Here is a tiny trained network, its code and every weight. The questions are about switching its units off for an input and a target symbol, where a switched-off unit gives its printed mean instead of its output.

import numpy as np


def w(rows, s, z=0):
    codes = np.array(rows[::2]) - 128.0
    scale = np.full(codes.shape[1], s)
    scale[-1] = z or s
    return codes * scale


def f(y):
    return np.maximum(y, 0)


def softmax(a):
    e = np.exp(a - a.max(-1, keepdims=True))
    return e / e.sum(-1, keepdims=True)


def log_softmax(a):
    a = a - a.max(-1, keepdims=True)
    return a - np.log(np.exp(a).sum(-1, keepdims=True))


def net(x, mask):
    ids = ['ΓΛΠΣαβδζημξτψω'.index(c) for c in x.split()]
    T = len(ids)
    res = E[ids] + P[:T]
    u = 0
    for l in range(3):
        r = res
        for j in range(3):
            rows = slice(2 * j, 2 * j + 2)
            q, k, v = (r @ M[l][rows].T for M in (Q, K, V))
            z = softmax(np.where(np.tri(T) > 0, q @ k.T / 2**0.5, -1e9)) @ v
            o = O[l][rows]
            res = res + np.where(mask[u + j], z, o[:, -1]) @ o[:, :-1]
        u += 3
        y = f(res @ A[l][:, :-1].T + A[l][:, -1])
        res = res + np.where(mask[u : u + 4], y, B[l][:, -1]) @ B[l][:, :-1]
        u += 4
    return log_softmax(res[-1] @ U[:, :-1].T + U[:, -1])


Q, K, V, O, A, B = {}, {}, {}, {}, {}, {}
E = w([
[201,202,101],'Γ',
[140,184,154],'Λ',
[184,98,117],'Π',
[182,77,151],'Σ',
[210,131,124],'α',
[85,141,144],'β',
[54,105,125],'δ',
[100,118,137],'ζ',
[183,155,66],'η',
[133,95,222],'μ',
[159,252,133],'ξ',
[102,112,153],'τ',
[102,167,201],'ψ',
[106,193,65],'ω',
],0.025)
P = w([
[236,26,171],'0',
[250,23,176],'1',
[230,15,174],'2',
[245,24,188],'3',
[204,10,145],'4',
[186,18,147],'5',
[217,34,192],'6',
[204,18,157],'7',
[177,18,132],'8',
[185,24,138],'9',
[163,22,141],'10',
[187,16,138],'11',
],0.0015)
Q[0] = w([
[142,23,185],'L0H1',
[185,9,146],'L0H1',
[134,203,110],'L0H2',
[79,109,130],'L0H2',
[171,196,2],'L0H3',
[181,194,202],'L0H3',
],0.0071)
K[0] = w([
[168,3,95],'L0H1',
[228,2,39],'L0H1',
[60,72,187],'L0H2',
[100,37,249],'L0H2',
[79,179,89],'L0H3',
[242,116,151],'L0H3',
],0.0097)
V[0] = w([
[195,125,143],'L0H1',
[97,142,109],'L0H1',
[122,175,161],'L0H2',
[1,186,94],'L0H2',
[131,158,142],'L0H3',
[29,102,151],'L0H3',
],0.0082)
O[0] = w([
[2,129,91,199],'L0H1',
[200,160,185,94],'L0H1',
[140,150,145,120],'L0H2',
[108,122,118,2],'L0H2',
[1,141,93,130],'L0H3',
[75,136,94,18],'L0H3',
],0.0049,0.0081)
A[0] = w([
[215,173,94,249],'L0N1',
[188,9,198,253],'L0N2',
[83,116,111,29],'L0N3',
[139,76,127,195],'L0N4',
],0.013,0.0045)
B[0] = w([
[80,245,2,250],'L0N1',
[38,73,104,253],'L0N2',
[109,197,28,130],'L0N3',
[100,105,23,177],'L0N4',
],0.0064,0.013)
Q[1] = w([
[150,159,126],'L1H1',
[1,204,166],'L1H1',
[172,140,110],'L1H2',
[110,93,65],'L1H2',
[35,182,90],'L1H3',
[253,194,154],'L1H3',
],0.0091)
K[1] = w([
[254,122,204],'L1H1',
[222,127,113],'L1H1',
[105,167,138],'L1H2',
[101,173,142],'L1H2',
[218,98,154],'L1H3',
[39,114,114],'L1H3',
],0.009)
V[1] = w([
[255,78,148],'L1H1',
[91,142,121],'L1H1',
[113,112,143],'L1H2',
[96,106,129],'L1H2',
[32,130,112],'L1H3',
[85,86,121],'L1H3',
],0.0075)
O[1] = w([
[186,92,226,1],'L1H1',
[148,99,132,167],'L1H1',
[93,108,43,92],'L1H2',
[147,104,253,117],'L1H2',
[151,122,161,194],'L1H3',
[115,154,85,123],'L1H3',
],0.006,0.009)
A[1] = w([
[205,90,129,67],'L1N1',
[149,249,179,74],'L1N2',
[52,137,115,3],'L1N3',
[47,127,58,142],'L1N4',
],0.011,0.0035)
B[1] = w([
[115,161,205,128],'L1N1',
[1,225,140,166],'L1N2',
[121,154,202,161],'L1N3',
[72,59,64,253],'L1N4',
],0.0093,0.022)
Q[2] = w([
[100,110,134],'L2H1',
[69,149,2],'L2H1',
[80,110,46],'L2H2',
[126,26,38],'L2H2',
[99,92,161],'L2H3',
[28,122,139],'L2H3',
],0.011)
K[2] = w([
[130,82,201],'L2H1',
[78,104,62],'L2H1',
[79,49,130],'L2H2',
[197,67,97],'L2H2',
[89,101,254],'L2H3',
[63,67,23],'L2H3',
],0.0084)
V[2] = w([
[108,107,125],'L2H1',
[219,143,195],'L2H1',
[137,105,118],'L2H2',
[159,98,101],'L2H2',
[255,139,223],'L2H3',
[156,176,143],'L2H3',
],0.0069)
O[2] = w([
[191,178,110,145],'L2H1',
[21,178,132,44],'L2H1',
[115,52,76,133],'L2H2',
[111,74,140,132],'L2H2',
[47,106,2,3],'L2H3',
[88,213,104,93],'L2H3',
],0.0048,0.048)
A[2] = w([
[9,114,141,237],'L2N1',
[84,86,237,43],'L2N2',
[50,67,130,65],'L2N3',
[98,19,149,2],'L2N4',
],0.012,0.0088)
B[2] = w([
[164,112,225,145],'L2N1',
[53,142,130,191],'L2N2',
[116,245,115,160],'L2N3',
[67,150,85,255],'L2N4',
],0.011,0.016)
U = w([
[19,184,42,9],'Γ',
[120,86,181,233],'Λ',
[65,200,124,54],'Π',
[70,112,153,164],'Σ',
[62,144,128,197],'α',
[190,57,234,195],'β',
[195,184,47,105],'δ',
[89,122,220,94],'ζ',
[99,146,130,124],'η',
[26,165,123,35],'μ',
[247,62,171,179],'ξ',
[104,59,59,142],'τ',
[182,152,185,191],'ψ',
[66,212,60,76],'ω',
],0.011)

Each question gives the input, a string of symbols that net reads in full, and the target symbol t.
The units are the heads (2 rows each of Q, K, V and O) and the neurons (one row each of A and B). Each row of codes is followed by its name. A weight is (code - 128) times the scale printed after its matrix; where a second scale follows, it is the last column's (O, A, B and U).
mask holds one flag per unit, layer by layer, with each layer's heads first. A switched-off unit (its flag False) gives its mean, the last column of its rows in O or B, instead of its output. The means were averaged over made-up inputs and are rounded, as every weight is.
A unit's drop is (log p(t) with every unit on - log p(t) with that unit switched off) / (log p(t) with every unit on - log p(t) with every unit switched off).
The circuit of an input: a set's keep is (log p(t) with only the set's units on - log p(t) with every unit switched off) / (log p(t) with every unit on - log p(t) with every unit switched off). Starting from the 12 units with the biggest drops (on a tie, the unit counted first), units are removed one at a time, each time the one whose removal leaves the highest keep (on an exact tie, the one counted first), for as long as the keep stays at least 0.8.
circuit, biggest first: the units of the circuit, biggest drop first
most important unit: the unit with the biggest drop
k most important neurons: the k neurons with the biggest drops, biggest first
top k neurons in layer l: the k neurons of layer l with the biggest drops, biggest first
heads that matter: for each layer, one digit per head in row order, 1 if its drop is at least 0.15 and else 0, layers parted by /
drop of u: that unit's drop, to one decimal
input Σ Γ ξ η η ψ Σ ω μ, target μ: most important unit : L0N2
input ζ Π Π β Π ξ, target Π: 2 most important neurons : [L1N2, L2N1]
input Σ Π η η ξ η ψ η Λ Γ, target ω: circuit, biggest first : [L0N1, L1N2]
input Π η Π μ, target μ: top 3 neurons in layer 2 : [L2N4, L2N2, L2N3]
input η η μ Π η ξ, target Π: 3 most important neurons : [L1N2, L2N1, L0N1]
input β Λ α ξ Λ, target ψ: top 2 neurons in layer 1 : [L1N4, L1N2]
input Λ η ξ ψ Λ Γ ψ, target ζ: 2 most important neurons : [L2N2, L2N4]
input ξ η ψ ζ ω Π Π Π Π Π η η, target δ: heads that matter : 000 / 000 / 000
input Λ Λ ψ δ Π Σ Π ψ Π ψ, target ζ: heads that matter : 000 / 000 / 100
input μ Π ψ ζ Π α ψ ζ, target Λ: 4 most important neurons : [L0N2, L1N4, L2N2, L0N1]
input Γ β ψ ψ Π η Λ β ζ Π δ η, target δ: top 2 neurons in layer 2 : [L2N4, L2N2]
input Σ Π δ α, target ξ: 2 most important neurons : [L2N4, L2N2]
input η Λ Π Π η η η Σ, target Γ: 2 most important neurons : [L0N2, L2N4]
input Σ ζ Γ Π ψ α Σ ξ Λ β, target β: 2 most important neurons : [L0N2, L1N4]
input Σ Π Π η η Π δ Π η ζ β, target β: most important unit : L1N4
input Π ω η Π ξ Γ ξ α Π Π, target τ: top 2 neurons in layer 0 : [L0N2, L0N4]
input α Π Γ Π Λ, target ψ: top 2 neurons in layer 0 : [L0N2, L0N4]
input Π η Π ψ ψ ζ, target Λ: drop of L0N1 : 0.1
input η Σ η Γ, target ω: drop of L1N2 : 3.0
input ψ Π Π Π ψ η Σ Λ Π Γ Π Π, target τ: drop of L2N4 : 0.2
